Below are the code and all the weights of a small trained network. Each question names an input and a class and asks about switching units off, where a switched-off unit gives its printed mean instead of its output.

import numpy as np


def w(rows, s, z=0):
    codes = np.array(rows[::2]) - 128.0
    scale = np.full(codes.shape[1], s)
    scale[-1] = z or s
    return codes * scale


def f(y):
    return np.maximum(y, 0)


def log_softmax(a):
    a = a - a.max(-1, keepdims=True)
    return a - np.log(np.exp(a).sum(-1, keepdims=True))


def net(x, mask):
    res = np.array(x, float).reshape(1, 5) / 4 @ E
    y = f(res @ A[0][:, :-1].T + A[0][:, -1])
    res = res + np.where(mask, y, B[0][:, -1]) @ B[0][:, :-1]
    return log_softmax(res[-1] @ U[:, :-1].T + U[:, -1])


A, B = {}, {}
E = w([
[8,10,131,170,111],'x0',
[40,205,167,80,254],'x1',
[164,18,236,30,122],'x2',
[113,122,104,94,121],'x3',
[129,129,127,130,130],'x4',
],0.0062)
A[0] = w([
[167,113,127,180,53,102],'n1',
[211,187,102,87,122,161],'n2',
[58,172,171,93,196,112],'n3',
[200,175,91,38,145,126],'n4',
[171,105,105,159,53,86],'n5',
[56,169,157,118,230,109],'n6',
[105,167,42,232,105,133],'n7',
[155,98,146,165,47,129],'n8',
[68,103,165,191,97,125],'n9',
[105,179,6,218,164,108],'n10',
[151,71,220,60,149,116],'n11',
[40,185,178,66,206,112],'n12',
[157,149,108,85,57,181],'n13',
[149,101,106,160,126,254],'n14',
[147,98,55,163,55,135],'n15',
[76,77,110,131,126,102],'n16',
[98,136,190,149,239,119],'n17',
[41,62,96,165,119,114],'n18',
[72,223,3,201,121,132],'n19',
[208,202,138,100,152,116],'n20',
[227,164,125,111,155,141],'n21',
],0.0068,0.0089)
B[0] = w([
[171,69,81,130,151,160],'n1',
[83,56,136,145,133,205],'n2',
[173,73,67,148,116,174],'n3',
[62,67,126,163,104,184],'n4',
[182,75,78,132,135,155],'n5',
[184,82,85,131,112,178],'n6',
[141,93,157,86,126,195],'n7',
[158,103,87,102,155,171],'n8',
[94,101,126,151,118,158],'n9',
[148,69,185,57,79,192],'n10',
[160,76,175,78,104,185],'n11',
[180,80,76,137,123,189],'n12',
[100,117,107,128,173,194],'n13',
[99,182,137,108,255,254],'n14',
[155,110,107,123,165,182],'n15',
[105,67,134,173,93,145],'n16',
[171,82,94,133,142,172],'n17',
[100,77,131,163,115,167],'n18',
[136,65,182,66,107,215],'n19',
[86,25,124,187,101,183],'n20',
[60,58,137,168,116,189],'n21',
],0.0087,0.0088)
U = w([
[94,129,129,114,194,254],'0',
[238,109,18,141,127,44],'1',
[154,109,254,29,65,62],'2',
[72,139,124,119,185,241],'3',
[8,98,137,230,78,71],'4',
[109,206,162,156,126,108],'5',
[114,250,112,155,71,43],'6',
],0.009,0.0054)

Each question gives the input, the list of numbers given to net, and the class t.
The units are the neurons (one row each of A and B). Each row of codes is followed by its name. A weight is (code - 128) times the scale printed after its matrix; where a second scale follows, it is the last column's (A, B and U).
mask holds one flag per neuron, in row order. A switched-off neuron (its flag False) gives its mean, the last column of its row in B, instead of its output. The means were averaged over made-up inputs and are rounded, as every weight is.
A unit's drop is (log p(t) with every unit on - log p(t) with that unit switched off) / (log p(t) with every unit on - log p(t) with every unit switched off).
The circuit of an input: a set's keep is (log p(t) with only the set's units on - log p(t) with every unit switched off) / (log p(t) with every unit on - log p(t) with every unit switched off). Starting from the 12 units with the biggest drops (on a tie, the unit counted first), units are removed one at a time, each time the one whose removal leaves the highest keep (on an exact tie, the one counted first), for as long as the keep stays at least 0.8.
circuit, biggest first: the units of the circuit, biggest drop first
unit that matters most: the unit with the biggest drop
drop of u: that unit's drop, to one decimal
input [0,4,-3,2,-1], class 1: circuit, biggest first : n6, n12, n3
input [-5,7,-6,7,4], class 1: circuit, biggest first : n12, n6
input [4,-8,4,1,2], class 1: circuit, biggest first : n5, n8
input [4,-3,-7,-2,-5], class 2: circuit, biggest first : n10, n19
input [-5,-3,3,-4,-4], class 4: unit that matters most : n21
input [1,6,-8,7,3], class 2: circuit, biggest first : n19, n10
input [-4,6,4,0,0], class 1: circuit, biggest first : n12, n3, n6
input [-8,4,-5,-3,-3], class 4: drop of n4 : 0.2
input [-5,-8,4,0,8], class 0: drop of n3 : 0.3
input [6,8,3,6,3], class 1: drop of n6 : 0.1
input [-4,4,-8,4,2], class 2: drop of n5 : 0.0
